Below is a small trained network, with its code and all its weights. Each question gives an input and a class and asks what happens when units are switched off, that is, made to give their printed mean instead of their output.

import numpy as np


def w(rows, s, z=0):
    codes = np.array(rows[::2]) - 128.0
    scale = np.full(codes.shape[1], s)
    scale[-1] = z or s
    return codes * scale


def f(y):
    return np.maximum(y, 0)


def log_softmax(a):
    a = a - a.max(-1, keepdims=True)
    return a - np.log(np.exp(a).sum(-1, keepdims=True))


def net(x, mask):
    res = np.array(x, float).reshape(1, 8) / 4 @ E
    y = f(res @ A[0][:, :-1].T + A[0][:, -1])
    res = res + np.where(mask, y, B[0][:, -1]) @ B[0][:, :-1]
    return log_softmax(res[-1] @ U[:, :-1].T + U[:, -1])


A, B = {}, {}
E = w([
[57,218,86],'x0',
[128,128,128],'x1',
[128,128,128],'x2',
[128,128,128],'x3',
[128,128,128],'x4',
[129,128,128],'x5',
[247,192,111],'x6',
[120,176,250],'x7',
],0.011)
A[0] = w([
[73,222,87,136],'n1',
[114,128,107,99],'n2',
[81,155,177,2],'n3',
[101,173,109,82],'n4',
[172,92,162,125],'n5',
[111,160,110,71],'n6',
[173,139,160,7],'n7',
[163,87,84,55],'n8',
[149,122,130,119],'n9',
[59,48,74,192],'n10',
[56,137,96,102],'n11',
[177,58,25,21],'n12',
[99,82,80,152],'n13',
[153,129,133,35],'n14',
[69,48,179,49],'n15',
[189,196,171,80],'n16',
[157,131,159,33],'n17',
[82,126,113,84],'n18',
[112,94,84,153],'n19',
[84,202,95,136],'n20',
[111,131,71,46],'n21',
[109,120,96,91],'n22',
[173,135,11,72],'n23',
[153,159,125,55],'n24',
[71,222,88,32],'n25',
[135,152,129,78],'n26',
[129,147,77,50],'n27',
[90,55,144,167],'n28',
[190,183,95,4],'n29',
[141,134,78,87],'n30',
[104,51,66,147],'n31',
[83,50,72,122],'n32',
[158,34,127,92],'n33',
[139,76,4,222],'n34',
[154,176,163,72],'n35',
[24,79,190,147],'n36',
[143,116,106,82],'n37',
[178,169,112,159],'n38',
[117,111,138,82],'n39',
[118,130,92,76],'n40',
[162,119,42,139],'n41',
[96,93,158,66],'n42',
[165,75,157,217],'n43',
[77,213,93,39],'n44',
[61,96,56,61],'n45',
],0.016,0.0084)
B[0] = w([
[165,202,175,202],'n1',
[133,134,136,139],'n2',
[170,120,176,150],'n3',
[110,97,107,153],'n4',
[146,83,157,171],'n5',
[123,106,110,142],'n6',
[108,103,100,144],'n7',
[152,123,82,160],'n8',
[134,113,133,140],'n9',
[87,226,97,232],'n10',
[139,152,173,174],'n11',
[157,83,40,201],'n12',
[114,165,95,188],'n13',
[113,118,107,131],'n14',
[48,141,123,185],'n15',
[97,153,61,189],'n16',
[122,103,110,139],'n17',
[140,144,151,151],'n18',
[119,152,96,179],'n19',
[159,185,163,187],'n20',
[162,139,146,151],'n21',
[137,149,138,147],'n22',
[150,85,186,201],'n23',
[112,161,132,142],'n24',
[88,64,79,180],'n25',
[131,145,120,135],'n26',
[155,132,146,147],'n27',
[84,187,142,197],'n28',
[146,161,198,166],'n29',
[132,110,153,154],'n30',
[140,172,77,209],'n31',
[106,184,86,204],'n32',
[160,188,110,185],'n33',
[253,144,99,255],'n34',
[116,148,87,162],'n35',
[115,82,212,224],'n36',
[130,118,124,139],'n37',
[121,80,85,184],'n38',
[116,123,124,134],'n39',
[150,134,136,143],'n40',
[160,86,160,196],'n41',
[89,122,121,151],'n42',
[80,83,107,200],'n43',
[91,68,85,174],'n44',
[151,207,141,185],'n45',
],0.07,0.017)
U = w([
[147,164,117,221],'0',
[184,180,185,4],'1',
[72,91,203,119],'2',
[149,135,254,172],'3',
[202,69,116,104],'4',
[228,114,201,131],'5',
[106,70,113,110],'6',
],0.0098,0.014)

Each question gives the input, the list of numbers given to net, and the class t.
The units are the neurons (one row each of A and B). Each row of codes is followed by its name. A weight is (code - 128) times the scale printed after its matrix; where a second scale follows, it is the last column's (A, B and U).
mask holds one flag per neuron, in row order. A switched-off neuron (its flag False) gives its mean, the last column of its row in B, instead of its output. The means were averaged over made-up inputs and are rounded, as every weight is.
A unit's drop is (log p(t) with every unit on - log p(t) with that unit switched off) / (log p(t) with every unit on - log p(t) with every unit switched off).
The circuit of an input: a set's keep is (log p(t) with only the set's units on - log p(t) with every unit switched off) / (log p(t) with every unit on - log p(t) with every unit switched off). Starting from the 12 units with the biggest drops (on a tie, the unit counted first), units are removed one at a time, each time the one whose removal leaves the highest keep (on an exact tie, the one counted first), for as long as the keep stays at least 0.8.
units of the circuit, in order: the units of the circuit, biggest drop first
most important unit: the unit with the biggest drop
k most important neurons: the k neurons with the biggest drops, biggest first
drop when u is switched off: that unit's drop, to one decimal
input [0,5,-7,7,-7,8,1,0], class 4: units of the circuit, in order => n10, n28
input [7,-4,-2,-5,1,-6,5,-1], class 5: most important unit => n1
input [2,5,1,7,4,7,-7,-8], class 1: 3 most important neurons => n45, n34, n11
input [3,0,-1,3,0,-7,-8,1], class 3: 2 most important neurons => n36, n34
input [8,-8,-7,2,5,-4,1,-6], class 5: 3 most important neurons => n23, n34, n41
input [0,-4,4,-5,2,0,-2,2], class 2: 2 most important neurons => n34, n1
input [-7,7,3,-7,8,0,0,4], class 2: 2 most important neurons => n34, n12
input [7,-4,-6,0,-5,-7,-1,1], class 3: 2 most important neurons => n34, n1
input [-8,6,2,8,8,6,1,1], class 6: 2 most important neurons => n34, n43
input [-7,-2,5,1,4,6,8,-8], class 4: drop when n21 is switched off => 0.0
input [-5,-4,-1,2,-8,5,1,5], class 6: drop when n34 is switched off => 0.1
input [-6,2,5,-6,3,4,-1,1], class 2: drop when n34 is switched off => 0.3
input [8,-8,4,-5,3,-7,-3,5], class 3: drop when n1 is switched off => 0.1
input [5,7,-4,-1,0,6,-2,0], class 1: most important unit => n23
